Below is a small trained network, with its code and all its weights. Each question gives an input and a class and asks what happens when units are switched off, that is, made to give their printed mean instead of their output.

import numpy as np


def w(rows, s, z=0):
    codes = np.array(rows[::2]) - 128.0
    scale = np.full(codes.shape[1], s)
    scale[-1] = z or s
    return codes * scale


def f(y):
    return y / 2 * (1 + np.tanh(0.7978845608 * (y + 0.044715 * y**3)))


def log_softmax(a):
    a = a - a.max(-1, keepdims=True)
    return a - np.log(np.exp(a).sum(-1, keepdims=True))


def net(x, mask):
    res = np.array(x, float).reshape(1, 8) / 4 @ E
    y = f(res @ A[0][:, :-1].T + A[0][:, -1])
    res = res + np.where(mask, y, B[0][:, -1]) @ B[0][:, :-1]
    return log_softmax(res[-1] @ U[:, :-1].T + U[:, -1])


A, B = {}, {}
E = w([
[136,129,127,137,127,107,120,121],'x0',
[19,68,37,134,213,36,98,147],'x1',
[36,205,210,7,72,63,191,47],'x2',
[157,108,140,65,205,202,16,25],'x3',
[130,123,142,132,133,110,121,131],'x4',
[128,128,139,129,133,124,127,131],'x5',
[121,111,169,131,146,125,127,139],'x6',
[132,126,145,135,133,104,119,128],'x7',
],0.012)
A[0] = w([
[177,68,67,205,202,161,107,192,217],'neuron 0',
[25,134,84,174,134,86,167,193,169],'neuron 1',
[213,171,193,187,3,133,200,199,236],'neuron 2',
[157,94,87,49,239,154,47,55,239],'neuron 3',
[25,115,83,109,230,117,54,82,68],'neuron 4',
[81,128,89,230,168,121,117,188,196],'neuron 5',
[108,146,222,41,24,137,154,22,117],'neuron 6',
[24,197,184,34,75,98,146,78,201],'neuron 7',
[144,175,192,15,165,118,84,152,255],'neuron 8',
[133,233,143,173,102,184,112,109,230],'neuron 9',
[211,154,171,83,113,184,47,60,161],'neuron 10',
],0.011,0.0057)
B[0] = w([
[173,126,97,248,123,178,113,127,225],'neuron 0',
[100,71,39,119,225,94,215,63,209],'neuron 1',
[57,194,108,141,50,202,45,212,248],'neuron 2',
[125,201,179,203,75,193,99,131,231],'neuron 3',
[15,203,10,103,74,106,79,190,202],'neuron 4',
[112,65,45,184,196,141,151,104,198],'neuron 5',
[96,194,84,184,155,123,135,47,246],'neuron 6',
[54,150,55,50,135,36,165,48,252],'neuron 7',
[123,180,111,163,139,186,148,110,199],'neuron 8',
[137,143,163,167,142,151,84,114,182],'neuron 9',
[167,71,170,221,145,181,248,23,219],'neuron 10',
],0.011,0.025)
U = w([
[125,136,95,150,93,183,23,223,173],'0',
[146,94,105,166,223,120,195,57,230],'1',
[56,215,114,46,56,113,73,139,81],'2',
[106,65,94,20,202,25,203,131,2],'3',
[250,81,212,148,150,209,118,104,87],'4',
],0.012,0.0071)

Each question gives the input, the list of numbers given to net, and the class t.
The units are the neurons (one row each of A and B). Each row of codes is followed by its name. A weight is (code - 128) times the scale printed after its matrix; where a second scale follows, it is the last column's (A, B and U).
mask holds one flag per neuron, in row order. A switched-off neuron (its flag False) gives its mean, the last column of its row in B, instead of its output. The means were averaged over made-up inputs and are rounded, as every weight is.
A unit's drop is (log p(t) with every unit on - log p(t) with that unit switched off) / (log p(t) with every unit on - log p(t) with every unit switched off).
The circuit of an input: a set's keep is (log p(t) with only the set's units on - log p(t) with every unit switched off) / (log p(t) with every unit on - log p(t) with every unit switched off). Starting from all 11 units, units are removed one at a time, each time the one whose removal leaves the highest keep (on an exact tie, the one counted first), for as long as the keep stays at least 0.8.
units of the circuit, in order: the units of the circuit, biggest drop first
most important unit: the unit with the biggest drop
top k neurons: the k neurons with the biggest drops, biggest first
drop when u is switched off: that unit's drop, to one decimal
input [-3,-6,-6,-2,3,-4,-5,-8], class 0: units of the circuit, in order	[neuron 2]
input [-2,1,7,-3,-4,-6,-2,-1], class 3: units of the circuit, in order	[neuron 7; neuron 3]
input [-5,3,8,0,-5,-1,0,-4], class 3: units of the circuit, in order	[neuron 2; neuron 7]
input [5,-7,5,0,3,6,5,-4], class 2: top 2 neurons	[neuron 2; neuron 1]
input [-2,0,1,-7,1,-1,-8,-6], class 2: top 3 neurons	[neuron 2; neuron 10; neuron 0]
input [-8,1,-1,3,3,5,8,-4], class 0: top 2 neurons	[neuron 7; neuron 1]
input [6,-1,-5,1,4,3,5,8], class 4: top 4 neurons	[neuron 4; neuron 7; neuron 2; neuron 1]
input [-3,0,-3,2,-8,-4,8,6], class 4: top 2 neurons	[neuron 2; neuron 7]
input [-8,5,4,0,-5,6,-7,-4], class 3: top 2 neurons	[neuron 2; neuron 1]
input [6,-6,-3,1,-5,-7,8,-7], class 4: top 2 neurons	[neuron 10; neuron 4]
input [-3,-1,0,-8,4,-8,5,8], class 0: top 2 neurons	[neuron 2; neuron 7]
input [3,-5,0,2,1,-1,2,2], class 4: top 2 neurons	[neuron 7; neuron 1]
input [-4,6,-4,2,8,-6,-3,2], class 0: drop when neuron 4 is switched off	0.3
input [-7,-8,-6,-3,8,6,-5,-4], class 0: most important unit	neuron 2
input [5,-1,6,-6,-7,-8,6,-5], class 2: drop when neuron 2 is switched off	3.0
input [-7,-7,-7,4,5,2,-7,-6], class 4: drop when neuron 9 is switched off	0.0
